Here is a tiny trained network, its code and every weight. The questions are about switching its units off for an input and a target symbol, where a switched-off unit gives its printed mean instead of its output.

import numpy as np


def w(rows, s, z=0):
    codes = np.array(rows[::2]) - 128.0
    scale = np.full(codes.shape[1], s)
    scale[-1] = z or s
    return codes * scale


def norm(h):
    return h / np.sqrt((h * h).mean(-1, keepdims=True) + 1e-5)


def f(y):
    return y / 2 * (1 + np.tanh(0.7978845608 * (y + 0.044715 * y**3)))


def softmax(a):
    e = np.exp(a - a.max(-1, keepdims=True))
    return e / e.sum(-1, keepdims=True)


def log_softmax(a):
    a = a - a.max(-1, keepdims=True)
    return a - np.log(np.exp(a).sum(-1, keepdims=True))


def net(x, mask):
    ids = ['ΓΔΛΦαεζηθμξπσω'.index(c) for c in x.split()]
    T = len(ids)
    res = E[ids] + P[:T]
    u = 0
    for l in range(2):
        q, k, v = (norm(res) @ M[l].T for M in (Q, K, V))
        z = softmax(np.where(np.tri(T) > 0, q @ k.T / 3**0.5, -1e9)) @ v
        res = res + np.where(mask[u], z, O[l][:, -1]) @ O[l][:, :-1]
        u += 1
        y = f(norm(res) @ A[l][:, :-1].T + A[l][:, -1])
        res = res + np.where(mask[u : u + 12], y, B[l][:, -1]) @ B[l][:, :-1]
        u += 12
    return log_softmax(norm(res)[-1] @ U[:, :-1].T + U[:, -1])


Q, K, V, O, A, B = {}, {}, {}, {}, {}, {}
E = w([
[93,189,114],'Γ',
[172,113,173],'Δ',
[133,170,105],'Λ',
[74,182,156],'Φ',
[22,38,8],'α',
[201,122,165],'ε',
[202,132,166],'ζ',
[106,58,64],'η',
[215,136,149],'θ',
[90,27,58],'μ',
[190,130,184],'ξ',
[203,134,206],'π',
[102,150,168],'σ',
[215,115,122],'ω',
],0.014)
P = w([
[162,92,135],'0',
[73,240,186],'1',
[97,138,169],'2',
[99,100,156],'3',
[145,244,142],'4',
[173,197,88],'5',
[109,117,102],'6',
],0.011)
Q[0] = w([
[114,142,253],'L0H0',
[179,49,173],'L0H0',
[118,163,130],'L0H0',
],0.0071)
K[0] = w([
[149,40,189],'L0H0',
[254,183,194],'L0H0',
[132,113,142],'L0H0',
],0.0083)
V[0] = w([
[164,113,1],'L0H0',
[110,121,146],'L0H0',
[37,145,204],'L0H0',
],0.0081)
O[0] = w([
[116,93,213,24],'L0H0',
[93,125,253,149],'L0H0',
[65,185,120,252],'L0H0',
],0.0065,0.0031)
A[0] = w([
[127,141,185,197],'L0N0',
[86,223,162,89],'L0N1',
[121,132,98,128],'L0N2',
[183,123,121,100],'L0N3',
[239,147,2,202],'L0N4',
[116,103,83,125],'L0N5',
[131,200,161,250],'L0N6',
[149,164,197,84],'L0N7',
[192,206,134,35],'L0N8',
[140,151,241,138],'L0N9',
[226,101,117,130],'L0N10',
[44,148,53,114],'L0N11',
],0.012,0.0028)
B[0] = w([
[136,145,40,165],'L0N0',
[253,200,101,254],'L0N1',
[100,58,240,137],'L0N2',
[111,137,89,134],'L0N3',
[36,125,155,184],'L0N4',
[76,209,204,138],'L0N5',
[149,58,63,243],'L0N6',
[20,198,118,165],'L0N7',
[122,224,199,180],'L0N8',
[2,107,18,185],'L0N9',
[124,145,25,165],'L0N10',
[67,42,131,240],'L0N11',
],0.0047,0.0074)
Q[1] = w([
[176,170,255],'L1H0',
[221,122,112],'L1H0',
[34,56,41],'L1H0',
],0.012)
K[1] = w([
[67,206,112],'L1H0',
[113,93,124],'L1H0',
[247,85,143],'L1H0',
],0.013)
V[1] = w([
[178,156,64],'L1H0',
[41,35,112],'L1H0',
[2,194,126],'L1H0',
],0.0088)
O[1] = w([
[119,193,128,253],'L1H0',
[222,117,120,140],'L1H0',
[89,93,9,166],'L1H0',
],0.013,0.0039)
A[1] = w([
[118,170,201,114],'L1N0',
[134,130,150,21],'L1N1',
[100,84,70,253],'L1N2',
[139,142,155,32],'L1N3',
[170,84,238,150],'L1N4',
[143,128,252,120],'L1N5',
[163,192,97,125],'L1N6',
[104,127,173,83],'L1N7',
[96,133,224,80],'L1N8',
[45,209,137,149],'L1N9',
[195,119,118,97],'L1N10',
[95,172,121,160],'L1N11',
],0.013,0.005)
B[1] = w([
[144,120,51,153],'L1N0',
[76,190,84,112],'L1N1',
[103,34,179,214],'L1N2',
[97,164,87,115],'L1N3',
[46,142,245,154],'L1N4',
[2,39,122,160],'L1N5',
[156,186,180,187],'L1N6',
[88,145,87,125],'L1N7',
[55,133,91,146],'L1N8',
[184,94,137,254],'L1N9',
[131,150,168,130],'L1N10',
[184,133,120,194],'L1N11',
],0.0094)
U = w([
[55,170,153,61],'Γ',
[121,151,160,3],'Δ',
[114,137,177,74],'Λ',
[34,212,89,50],'Φ',
[72,82,6,150],'α',
[181,127,167,142],'ε',
[122,140,178,130],'ζ',
[142,126,152,93],'η',
[78,181,125,82],'θ',
[132,121,185,228],'μ',
[130,143,138,60],'ξ',
[107,178,106,186],'π',
[82,168,123,87],'σ',
[197,55,126,232],'ω',
],0.015,0.0042)

Each question gives the input, a string of symbols that net reads in full, and the target symbol t.
The units are the heads (3 rows each of Q, K, V and O) and the neurons (one row each of A and B). Each row of codes is followed by its name. A weight is (code - 128) times the scale printed after its matrix; where a second scale follows, it is the last column's (O, A, B and U).
mask holds one flag per unit, layer by layer, with each layer's heads first. A switched-off unit (its flag False) gives its mean, the last column of its rows in O or B, instead of its output. The means were averaged over made-up inputs and are rounded, as every weight is.
A unit's drop is (log p(t) with every unit on - log p(t) with that unit switched off) / (log p(t) with every unit on - log p(t) with every unit switched off).
The circuit of an input: a set's keep is (log p(t) with only the set's units on - log p(t) with every unit switched off) / (log p(t) with every unit on - log p(t) with every unit switched off). Starting from the 12 units with the biggest drops (on a tie, the unit counted first), units are removed one at a time, each time the one whose removal leaves the highest keep (on an exact tie, the one counted first), for as long as the keep stays at least 0.8.
circuit, biggest first: the units of the circuit, biggest drop first
most important unit: the unit with the biggest drop
top k neurons: the k neurons with the biggest drops, biggest first
top k neurons in layer l: the k neurons of layer l with the biggest drops, biggest first
drop when u is switched off: that unit's drop, to one decimal
input α η Φ, target ω: most important unit : L0N9
input Φ Δ Δ, target α: top 2 neurons : [L0N9, L0N7]
input Γ Φ Γ Φ, target Φ: top 2 neurons : [L0N1, L0N9]
input α Γ α, target ω: top 2 neurons in layer 0 : [L0N9, L0N7]
input π Φ α Φ Φ Γ, target α: circuit, biggest first : [L1H0, L0N9]
input Γ π Φ σ π α ω, target Φ: top 2 neurons in layer 0 : [L0N1, L0N4]
input π σ ξ Φ π ω, target α: top 4 neurons : [L0N9, L0N8, L0N11, L0N7]
input Φ Λ α μ Γ Φ Φ, target α: top 3 neurons in layer 0 : [L0N1, L0N5, L0N6]
input ε Δ Φ Φ μ θ, target α: top 2 neurons in layer 0 : [L0N8, L0N10]
input Φ α Γ Φ α ω, target α: top 2 neurons in layer 0 : [L0N4, L0N1]
input α Φ η, target ω: top 2 neurons in layer 0 : [L0N1, L0N9]
input α μ Φ Γ α π Φ, target ω: drop when L0N7 is switched off : 0.1
input Φ Φ ζ, target α: drop when L1H0 is switched off : 0.7
input Φ Φ ε, target α: circuit, biggest first : [L1H0]
input Φ Γ π, target α: drop when L0N9 is switched off : 0.2
input α η μ, target ω: top 2 neurons in layer 0 : [L0N1, L0N5]
input α ε α μ, target ω: top 2 neurons : [L0N9, L0N7]
